Here is a tiny trained network, its code and every weight. The questions are about switching its units off for an input and a class, where a switched-off unit gives its printed mean instead of its output.

import numpy as np


def w(rows, s, z=0):
    codes = np.array(rows[::2]) - 128.0
    scale = np.full(codes.shape[1], s)
    scale[-1] = z or s
    return codes * scale


def norm(h):
    return h / np.sqrt((h * h).mean(-1, keepdims=True) + 1e-5)


def f(y):
    return np.maximum(y, 0)


def log_softmax(a):
    a = a - a.max(-1, keepdims=True)
    return a - np.log(np.exp(a).sum(-1, keepdims=True))


def net(x, mask):
    res = np.array(x, float).reshape(1, 8) / 4 @ E
    u = 0
    for l in range(3):
        y = f(norm(res) @ A[l][:, :-1].T + A[l][:, -1])
        res = res + np.where(mask[u : u + 13], y, B[l][:, -1]) @ B[l][:, :-1]
        u += 13
    return log_softmax(norm(res)[-1] @ U[:, :-1].T + U[:, -1])


A, B = {}, {}
E = w([
[127,127,127,130,126],'x0',
[95,200,137,123,254],'x1',
[51,146,108,74,90],'x2',
[92,181,253,177,104],'x3',
[130,129,130,125,130],'x4',
[127,128,128,127,129],'x5',
[218,182,159,48,121],'x6',
[128,129,128,129,129],'x7',
],0.0082)
A[0] = w([
[129,96,163,136,28,80],'0.n0',
[58,160,162,32,76,120],'0.n1',
[81,156,166,75,69,6],'0.n2',
[185,127,105,44,48,94],'0.n3',
[143,203,145,87,56,120],'0.n4',
[34,45,89,130,152,114],'0.n5',
[167,106,81,136,76,97],'0.n6',
[21,166,131,76,47,111],'0.n7',
[55,108,135,198,139,155],'0.n8',
[53,144,65,42,102,127],'0.n9',
[195,166,99,89,147,144],'0.n10',
[147,255,87,96,97,136],'0.n11',
[108,139,218,133,137,96],'0.n12',
],0.0092,0.015)
B[0] = w([
[90,118,125,89,70,169],'0.n0',
[168,141,122,162,107,196],'0.n1',
[246,125,119,25,116,128],'0.n2',
[94,101,135,113,143,189],'0.n3',
[125,90,155,116,161,183],'0.n4',
[133,74,175,81,180,206],'0.n5',
[108,101,165,107,120,163],'0.n6',
[204,116,146,179,163,196],'0.n7',
[130,87,181,97,131,254],'0.n8',
[207,126,139,188,152,215],'0.n9',
[112,91,175,116,151,217],'0.n10',
[108,62,167,115,175,199],'0.n11',
[109,135,208,142,78,160],'0.n12',
],0.011,0.0057)
A[1] = w([
[194,105,109,185,154,137],'1.n0',
[160,114,115,154,79,127],'1.n1',
[137,104,140,139,130,135],'1.n2',
[166,93,155,124,125,144],'1.n3',
[134,127,85,115,120,141],'1.n4',
[108,107,116,155,121,117],'1.n5',
[28,251,37,82,40,6],'1.n6',
[157,116,144,146,164,145],'1.n7',
[148,109,57,99,159,140],'1.n8',
[173,171,143,85,118,150],'1.n9',
[108,166,113,134,169,99],'1.n10',
[89,120,119,174,146,137],'1.n11',
[110,128,111,197,130,169],'1.n12',
],0.022,0.016)
B[1] = w([
[121,164,173,94,118,202],'1.n0',
[158,151,127,73,135,159],'1.n1',
[106,147,134,99,134,192],'1.n2',
[87,159,138,108,129,250],'1.n3',
[151,161,149,149,134,136],'1.n4',
[132,112,141,79,152,139],'1.n5',
[28,235,40,6,57,128],'1.n6',
[76,144,140,87,99,223],'1.n7',
[134,138,193,183,97,172],'1.n8',
[128,79,147,99,155,154],'1.n9',
[154,133,85,126,167,134],'1.n10',
[153,121,148,76,139,149],'1.n11',
[163,148,153,75,151,156],'1.n12',
],0.018,0.015)
A[2] = w([
[134,78,104,190,157,72],'2.n0',
[105,157,126,157,174,130],'2.n1',
[125,87,157,112,66,122],'2.n2',
[129,166,146,151,183,150],'2.n3',
[104,140,159,118,121,145],'2.n4',
[40,7,41,247,40,6],'2.n5',
[113,59,121,228,110,27],'2.n6',
[90,148,112,103,108,135],'2.n7',
[105,153,167,92,134,132],'2.n8',
[243,17,152,240,73,66],'2.n9',
[97,176,137,117,126,134],'2.n10',
[90,149,109,87,105,134],'2.n11',
[103,179,114,129,159,127],'2.n12',
],0.02,0.018)
B[2] = w([
[175,176,109,143,163,128],'2.n0',
[172,95,119,98,103,134],'2.n1',
[150,96,105,136,155,173],'2.n2',
[165,89,102,118,93,161],'2.n3',
[135,126,115,162,118,217],'2.n4',
[227,231,230,33,4,128],'2.n5',
[135,137,75,121,192,128],'2.n6',
[131,143,99,147,142,171],'2.n7',
[121,123,110,149,113,253],'2.n8',
[208,243,237,45,2,128],'2.n9',
[137,142,88,149,117,193],'2.n10',
[124,158,94,151,161,186],'2.n11',
[139,140,85,111,114,145],'2.n12',
],0.021)
U = w([
[186,65,228,212,49,254],'0',
[121,171,158,49,79,63],'1',
[40,7,202,36,224,24],'2',
[245,68,32,80,119,31],'3',
[92,130,113,146,118,168],'4',
[92,129,113,155,116,131],'5',
[89,125,112,146,115,92],'6',
[98,130,118,153,117,98],'7',
],0.016,0.0033)

Each question gives the input, the list of numbers given to net, and the class t.
The units are the neurons (one row each of A and B). Each row of codes is followed by its name. A weight is (code - 128) times the scale printed after its matrix; where a second scale follows, it is the last column's (A, B and U).
mask holds one flag per neuron, layer by layer. A switched-off neuron (its flag False) gives its mean, the last column of its row in B, instead of its output. The means were averaged over made-up inputs and are rounded, as every weight is.
A unit's drop is (log p(t) with every unit on - log p(t) with that unit switched off) / (log p(t) with every unit on - log p(t) with every unit switched off).
The circuit of an input: a set's keep is (log p(t) with only the set's units on - log p(t) with every unit switched off) / (log p(t) with every unit on - log p(t) with every unit switched off). Starting from the 12 units with the biggest drops (on a tie, the unit counted first), units are removed one at a time, each time the one whose removal leaves the highest keep (on an exact tie, the one counted first), for as long as the keep stays at least 0.8.
units of the circuit, in order: the units of the circuit, biggest drop first
most important unit: the unit with the biggest drop
k most important neurons: the k neurons with the biggest drops, biggest first
k most important neurons of layer l: the k neurons of layer l with the biggest drops, biggest first
input [7,-3,7,-8,-8,1,-5,-2], class 0: most important neuron => [1.n8]
input [-5,7,1,7,-7,-2,8,7], class 2: 2 most important neurons of layer 1 => [1.n9 1.n8]
input [-1,-1,7,4,-4,-4,-8,-7], class 2: units of the circuit, in order => [0.n5 0.n8]
input [4,-1,-5,-6,-8,-3,3,-8], class 4: units of the circuit, in order => [1.n3 1.n7]
input [-4,8,2,2,-1,6,7,-7], class 3: units of the circuit, in order => [2.n3 1.n0]
input [-2,8,-3,-8,8,4,-3,4], class 0: units of the circuit, in order => [1.n8 1.n3 2.n11]
input [-2,7,0,3,5,2,-6,2], class 3: units of the circuit, in order => [2.n3 1.n3 2.n1]
input [5,-5,1,6,5,-7,6,-2], class 5: 2 most important neurons of layer 0 => [0.n8 0.n4]
input [-7,7,-6,8,0,3,-6,3], class 0: units of the circuit, in order => [2.n3 2.n11]
input [0,-1,1,-3,1,6,-6,-6], class 2: 3 most important neurons => [0.n5 0.n8 0.n1]
input [1,-3,3,-8,-5,5,7,-7], class 0: units of the circuit, in order => [1.n8 0.n8]
input [-6,8,6,7,2,6,-2,6], class 3: 3 most important neurons => [1.n8 2.n3 1.n0]
input [8,-2,-4,-7,-2,-6,-8,4], class 2: 4 most important neurons => [0.n5 1.n5 0.n8 1.n11]
input [4,0,7,-3,-3,-1,-2,-5], class 1: 3 most important neurons => [0.n9 1.n0 0.n7]
input [6,7,-4,-2,1,-5,-1,2], class 3: units of the circuit, in order => [2.n3]
input [3,3,-5,8,2,-2,1,4], class 0: units of the circuit, in order => [2.n11 2.n3]
input [5,2,8,1,-5,-4,-4,-2], class 1: 3 most important neurons => [0.n7 0.n9 1.n0]
input [7,1,8,1,-7,-1,-4,8], class 1: 2 most important neurons of layer 0 => [0.n7 0.n9]
input [-6,2,5,-6,5,1,8,-7], class 2: 2 most important neurons => [1.n9 0.n10]
input [6,-4,-6,-3,1,-6,3,-1], class 1: units of the circuit, in order => [1.n0]
input [0,0,0,6,-4,2,1,6], class 0: 2 most important neurons => [0.n12 1.n7]
input [1,5,-8,-2,8,-3,2,2], class 1: 2 most important neurons => [1.n0 2.n2]
input [2,-2,-1,-5,-6,8,8,-6], class 2: 2 most important neurons => [0.n10 1.n9]
input [6,1,2,-3,-5,8,5,-7], class 5: 2 most important neurons => [0.n8 0.n5]
input [5,-3,1,3,1,8,6,7], class 5: 3 most important neurons => [0.n8 0.n5 1.n3]
input [5,7,-3,-7,7,1,7,-6], class 0: 2 most important neurons of layer 0 => [0.n8 0.n5]
input [2,0,8,8,-1,-7,1,6], class 0: most important unit => 0.n12
